Each row has a name. Each question is about the rows just above it. Places in a row count from 0.

B: [133 148 141 120  81 149]
V: [187 165 157 124 142 124]
C: [162 151 165 138 131 121]
Q: [179 157 151 109 127 112]
A: [101  65 127 125 112 103]
X: [186 162 152 146 133 127]
K: [162 151 165 116  92 141]
G: [ 81  68 137 123 109 106]
S: [ 96 188 115 104  93 147]
Z: [103  64 130 171 115 102]
key -> tag
[133] -> j_346
[68] -> j_684
[93] -> j_356
[142] -> j_597
[92] -> j_206
[110] -> j_462
[81] -> j_93
[109] -> j_422
The tag of G, keyed by place 4: : j_422
Whose row is [179 157 151 109 127 112]? : Q

lilud: [169 136 129 177 156]
Nameb: [133  69 124  88 185]
Kikip: [169 136 129 177 112]
nus: [144 133 149 155 137]
poka: [129 146  97 105  77]
key -> tag
[144] -> j_825
[129] -> j_108
[97] -> j_137
[149] -> j_642
Join nus by its entry at place 2: : j_642
Where do [169 136 129 177 156] appear? : lilud

Vofi: [144 104 175 120 118 143  83 104 100 123 157 141 150  58 172 113 116]
gevi: [142 105 156 127 127 162  84 101  98 121 162 138 154  68 168 108 106]
Fol: [144 104 175 120 118 143  83 104 100 123 161 137 162  86 169 100 114]
mudi: [144 103 173 121 119 145  83 104 100 123 161 137 161  84 169 101 112]
kek: [144 103 170 122 120 148  83 103 100 123 162 137 160  82 169 102 110]
Difiv: [126 125 155 129 138 163  87 103  91 105 154 141 149  59 174 111 126]
ramiv: [144 103 161 125 124 156  83 102 100 123 162 137 156  74 168 105 107]
Nime: [144 104 176 120 118 141  82 105 100 123 161 137 162  88 169  99 115]
nozi: [138 110 152 130 131 166  85 100  96 117 160 139 151  62 170 111 109]
kelil: [144 103 166 123 121 152  83 103 100 123 162 137 158  78 168 103 108]
tags:
[107] -> j_923
[108] -> j_178
[100] -> j_565
[104] -> j_48
[101] -> j_251
[103] -> j_464
Look up the entry of gevi at place 7 in the table: : j_251
Where do [144 103 166 123 121 152  83 103 100 123 162 137 158  78 168 103 108] appear? : kelil
Which row holds [144 103 170 122 120 148  83 103 100 123 162 137 160  82 169 102 110]? : kek

befa: [156 165  93 171 114 102 169 104  97 105  91 114 140 104 105  79 126 121
 141 102 111]
seb: [147 140 120 139 119 125 139 127 123 134 119 126 135 126 127 108 122 120
 125 118 137]
datiz: [132 122  76 141  79  76 127 144  82 104  92  48 138  80  92  73 132  92
  86 121 101]
tags:
[138] -> j_429
[80] -> j_451
[81] -> j_325
[104] -> j_368
[93] -> j_778
[105] -> j_123
[92] -> j_54
[126] -> j_789
Join datiz by its entry at place 13: : j_451
Whose row is [132 122  76 141  79  76 127 144  82 104  92  48 138  80  92  73 132  92
  86 121 101]? : datiz
Whose row is [147 140 120 139 119 125 139 127 123 134 119 126 135 126 127 108 122 120
 125 118 137]? : seb

Milu: [ 83 179 194  98 163]
kovar: [ 89 188 185 101 167]
Dap: [ 93 184 190  88 159]
zosi: [ 79 171 198  88 153]
Bebas: [ 98 191 165 111 166]
Kera: [ 92 187 171 103 155]
key -> tag
[171] -> j_33
[172] -> j_364
[165] -> j_885
[185] -> j_106
[198] -> j_571
[186] -> j_681
[194] -> j_280
[190] -> j_221
[166] -> j_83
Join Kera by its entry at place 2: : j_33
Which row holds [ 83 179 194  98 163]? : Milu
Whose row is [ 92 187 171 103 155]? : Kera
Whose row is [ 89 188 185 101 167]? : kovar

fomar: [114 143 140 100 149 149 118 149 124 166 115 146 137 154 145  86 150 137
 155 125  92 158  97]
litez: [114 143 140 100 149 149 118 149 124 166 115 146 137 154 145  86 150 137
 155 151  78 122  71]
fuma: [125 144 131 118 146 158 120 140 136 158 123 147 148 155 135 116 149 124
 149 109 122 160 126]
dopov: [114 107 178 110 111 113 122 111 119 110 114 112 194 113 179 100 128 189
 129 173 102  91 105]
lir: [106 123 180  92 127 142 113 128 116 157 109 137 191 150 188  81 153 186
 153 161  84 130  91]
vomuz: [146 119 129 155 116 111 138 120 123 104 135 115 132 112 127 158 117 137
 115 130 158 109 155]
peruv: [113 131 163 101 139 156 111 129 128 153 111 151 173 145 174  97 157 165
 158 124 100 133 109]
fud: [125 144 131 118 146 158 120 131 136 158 123 147 155 155 135 116 149 124
 149 109 122 160 126]
Zafat: [125 144 131 118 146 158 120 140 136 158 123 147 126 155 135 116 149 124
 149 109 122 160 126]
bafi: [126 160  99 123 169 153 126 164 146 155 119 158  94 145 113 112 151  91
 159  81 118 160 120]
Table of tags by key:
[157] -> j_402
[159] -> j_42
[131] -> j_935
[156] -> j_236
[158] -> j_540
[125] -> j_191
Join fuma by its entry at place 5: : j_540
Where do [114 143 140 100 149 149 118 149 124 166 115 146 137 154 145  86 150 137
 155 151  78 122  71] appear? : litez
Whose row is [146 119 129 155 116 111 138 120 123 104 135 115 132 112 127 158 117 137
 115 130 158 109 155]? : vomuz
Where do [125 144 131 118 146 158 120 140 136 158 123 147 148 155 135 116 149 124
 149 109 122 160 126] appear? : fuma
Whose row is [114 143 140 100 149 149 118 149 124 166 115 146 137 154 145  86 150 137
 155 125  92 158  97]? : fomar
[114 107 178 110 111 113 122 111 119 110 114 112 194 113 179 100 128 189
 129 173 102  91 105] is in which row? : dopov

vaz: [119 133 128 147 124 108 125 128 141 113 144  91 144 119 108 127 142 128
 141 120 113  98]
salir: [114 113 125 145 113 159 143 122 136 116 110 112 140 108 117 111 134 117
 134 133 158 111]
gome: [138 142 129 114 137 148 119 146 139 153 125 135 136 138 131 147 134 150
 132 122 147 136]
dur: [119 133 127 147 124 108 125 128 124 113 144  91 144 119 108 127 142 128
 141 120 113  98]
Fop: [152 147 132  94 150 117 109 143 128 161 136 166 112 158 150 155 118 150
 118 124 115 164]
key -> tag
[128] -> j_365
[147] -> j_606
[113] -> j_343
Look up the entry of dur at place 20 in the table: : j_343
Whose row is [114 113 125 145 113 159 143 122 136 116 110 112 140 108 117 111 134 117
 134 133 158 111]? : salir
Whose row is [138 142 129 114 137 148 119 146 139 153 125 135 136 138 131 147 134 150
 132 122 147 136]? : gome
Whose row is [119 133 127 147 124 108 125 128 124 113 144  91 144 119 108 127 142 128
 141 120 113  98]? : dur
The row with [119 133 128 147 124 108 125 128 141 113 144  91 144 119 108 127 142 128
 141 120 113  98] is : vaz

Nibin: [140 149 135 130 101 113 128 115 121  94 106 138 117 151  98 116 139 143
 118 130 114 143 115 124 133]
non: [135  88 138 112 145 126 120 123 121 112 139 111 138 148 117 154 140 122
 167 144  96 150 149 141 135]
vus: [126 128  79 146 128 134 141  87 132 112 133  84 132 123 103 130 144 118
 121 147 118 151 117 136 157]
rapun: [142 146 144 106 144 136 134 140 125 130 130 135 153 150 111  92 113 109
 124 160 152 138 140 147 128]
kop: [133  93 138 119 115 113 131 140 139 137 176  93 156 124  77 141 127 132
 122  89 112 149 114 134 123]
Zil: [149 150 159 132 123 100 115 143 170 121 128 109 120 168 134 109 155 166
 145 116 136 148  63 102 137]
Nitu: [133 147 144 151 138 106 155 131 142 140 119 121 115 120 131 125 121 156
 150 146 149 128  99 124  92]
vug: [159 143 123 106 134 168 134 136  83 136 145 159 115 131 154 157  95 115
 132 121 127 122 151 131 147]
key -> tag
[128] -> j_157
[124] -> j_360
[129] -> j_542
[127] -> j_954
[130] -> j_340
[106] -> j_56
[152] -> j_901
Join rapun by its entry at place 10: : j_340
Whose row is [149 150 159 132 123 100 115 143 170 121 128 109 120 168 134 109 155 166
 145 116 136 148  63 102 137]? : Zil
Where do [159 143 123 106 134 168 134 136  83 136 145 159 115 131 154 157  95 115
 132 121 127 122 151 131 147] appear? : vug

Zef: [124 158 191  60 100 123 121 159 112 128 195 186 149 127 161  60 161 196
  62  86 120 172 163 111 104  78 127 121 122 174 200  73 125 105  94 175
  83  69 115  70  56]
nuruk: [138  83  56 140 104 115 158 114 166 150 156 152 190 140 132 195 114 136
 161 129 166 187 108 168 192  59 142 192 146 128  65 184 104  69 176  71
  90 180 138  64  92]
Loreb: [138  83  56 140 104 115 158 114 166 150 156 152 190 140 132 195 114 136
 161 129 166 187 108 168 192  59 142 192 146 128  65 184 104  69 176 107
 101  70 112  74 121]
key -> tag
[187] -> j_983
[121] -> j_830
[188] -> j_208
[193] -> j_725
[192] -> j_811
The tag of nuruk, keyed by place 27: : j_811
Whose row is [138  83  56 140 104 115 158 114 166 150 156 152 190 140 132 195 114 136
 161 129 166 187 108 168 192  59 142 192 146 128  65 184 104  69 176 107
 101  70 112  74 121]? : Loreb

Veba: [121 122 134 163  76  92  76]
lapof: [135  89 109 128 115  97 115]
Zama: [147 125 109 159 111 145 111]
Bup: [147 125 109 159 111 145 118]
Tuvo: [130 113 110 139  88 116  88]
fesik: [142  92 105 134 113  95 113]
pipud: [ 99  97 168 144 147 116 147]
Febut: [140 118 146 192 128 100 128]
key -> tag
[159] -> j_179
[162] -> j_694
[163] -> j_483
[76] -> j_710
[75] -> j_265
Look up the entry of Veba at place 3 in the table: : j_483
Whose row is [135  89 109 128 115  97 115]? : lapof

lik: [159 140 154  58 146 186]
Fufi: [ 65 192  75 128 197 143]
pite: [ 79 154  80 110 161 109]
Guto: [ 76 113  62 109  62 174]
tos: [127  88 171 131  94  71]
zug: [ 68 195 127  74  76  66]
Nidod: [ 91  86 130  65 150 163]
sepe: [142 137  73 133  74 176]
Nuz: [ 73  68  67 138  60  63]
sazu: [ 73  68  67  63 160 162]
dep: [163 103 135  70 156  85]
Bubi: [127 112  61 193  69 153]
tags:
[68] -> j_982
[110] -> j_673
[161] -> j_293
[154] -> j_624
Join pite by its entry at place 1: : j_624
[ 73  68  67 138  60  63] is in which row? : Nuz

